Below are the code and all the weights of a small trained network. Each question names an input and a class and asks about switching units off, where a switched-off unit gives its printed mean instead of its output.

import numpy as np


def w(rows, s, z=0):
    codes = np.array(rows[::2]) - 128.0
    scale = np.full(codes.shape[1], s)
    scale[-1] = z or s
    return codes * scale


def f(y):
    return np.maximum(y, 0)


def log_softmax(a):
    a = a - a.max(-1, keepdims=True)
    return a - np.log(np.exp(a).sum(-1, keepdims=True))


def net(x, mask):
    res = np.array(x, float).reshape(1, 3) / 4 @ E
    y = f(res @ A[0][:, :-1].T + A[0][:, -1])
    res = res + np.where(mask, y, B[0][:, -1]) @ B[0][:, :-1]
    return log_softmax(res[-1] @ U[:, :-1].T + U[:, -1])


A, B = {}, {}
E = w([
[183,91,53,165,123,248,87,165,169],'x0',
[114,121,174,207,189,193,145,20,99],'x1',
[124,216,111,205,74,79,83,107,131],'x2',
],0.011)
A[0] = w([
[204,104,136,171,90,147,120,139,90,52],'n1',
[113,171,129,206,113,126,79,100,111,58],'n2',
[102,169,85,247,37,76,100,119,163,52],'n3',
[101,126,81,134,173,177,64,156,152,12],'n4',
[146,139,104,122,149,98,138,154,140,78],'n5',
[128,142,169,222,175,175,130,19,120,39],'n6',
[109,166,196,91,121,64,205,91,109,2],'n7',
[121,140,71,110,134,65,99,194,173,30],'n8',
[171,187,136,32,25,132,63,151,149,72],'n9',
[97,40,108,92,173,154,209,135,114,28],'n10',
[96,117,161,160,116,59,108,120,117,88],'n11',
[188,103,78,194,92,217,89,146,214,69],'n12',
],0.011,0.0089)
B[0] = w([
[130,109,76,109,122,106,139,101,114,145],'n1',
[130,95,162,134,103,109,133,161,208,187],'n2',
[147,88,152,155,135,173,177,137,251,223],'n3',
[151,110,91,72,126,109,150,68,139,153],'n4',
[128,133,148,113,148,111,114,127,134,138],'n5',
[67,144,130,63,170,134,36,177,93,249],'n6',
[149,110,93,88,41,86,124,46,129,197],'n7',
[53,121,154,64,151,134,72,124,123,172],'n8',
[67,145,130,81,166,90,112,168,100,193],'n9',
[148,56,213,155,114,157,146,179,204,182],'n10',
[142,118,102,134,109,124,146,109,105,174],'n11',
[148,120,119,110,105,46,145,62,75,238],'n12',
],0.013)
U = w([
[62,141,132,83,175,121,25,154,93,91],'0',
[165,114,101,116,72,85,135,6,91,98],'1',
[159,77,173,135,126,142,160,171,215,103],'2',
[143,177,126,178,126,119,115,152,86,252],'3',
[153,174,102,176,131,159,143,123,90,113],'4',
],0.014,0.032)

Each question gives the input, the list of numbers given to net, and the class t.
The units are the neurons (one row each of A and B). Each row of codes is followed by its name. A weight is (code - 128) times the scale printed after its matrix; where a second scale follows, it is the last column's (A, B and U).
mask holds one flag per neuron, in row order. A switched-off neuron (its flag False) gives its mean, the last column of its row in B, instead of its output. The means were averaged over made-up inputs and are rounded, as every weight is.
A unit's drop is (log p(t) with every unit on - log p(t) with that unit switched off) / (log p(t) with every unit on - log p(t) with every unit switched off).
The circuit of an input: a set's keep is (log p(t) with only the set's units on - log p(t) with every unit switched off) / (log p(t) with every unit on - log p(t) with every unit switched off). Starting from all 12 units, units are removed one at a time, each time the one whose removal leaves the highest keep (on an exact tie, the one counted first), for as long as the keep stays at least 0.8.
units of the circuit, in order: the units of the circuit, biggest drop first
unit that matters most: the unit with the biggest drop
top k neurons: the k neurons with the biggest drops, biggest first
drop of u: that unit's drop, to one decimal
input [-5,-7,8], class 2: top 3 neurons	(n3; n6; n12)
input [1,1,-1], class 3: top 2 neurons	(n3; n6)
input [0,-4,8], class 2: units of the circuit, in order	(n3)
input [8,-6,-8], class 1: top 4 neurons	(n12; n3; n4; n6)
input [4,0,-3], class 1: units of the circuit, in order	(n3; n6)
input [0,2,-3], class 3: top 2 neurons	(n3; n2)
input [7,0,8], class 2: top 4 neurons	(n3; n2; n7; n11)
input [-7,-3,-7], class 1: top 3 neurons	(n7; n3; n2)
input [-7,-5,-7], class 1: top 3 neurons	(n7; n3; n6)
input [3,-3,0], class 3: top 2 neurons	(n6; n7)
input [2,-2,-2], class 3: top 2 neurons	(n6; n3)
input [6,-4,5], class 1: top 2 neurons	(n12; n6)
input [-2,0,1], class 3: units of the circuit, in order	(n12; n6; n7; n3)
input [5,-8,-8], class 0: top 4 neurons	(n3; n9; n8; n2)
input [-1,-2,-3], class 3: top 3 neurons	(n3; n6; n2)
input [7,-5,-1], class 1: unit that matters most	n12
input [-6,-5,6], class 1: top 4 neurons	(n7; n6; n10; n11)
input [7,-8,-3], class 0: top 3 neurons	(n9; n8; n7)
input [1,-4,7], class 2: drop of n3	1.9
input [-8,-2,-8], class 1: units of the circuit, in order	(n7)
input [0,2,1], class 3: drop of n9	0.3
input [4,-8,-7], class 0: drop of n3	0.7
input [1,2,1], class 3: drop of n12	0.0
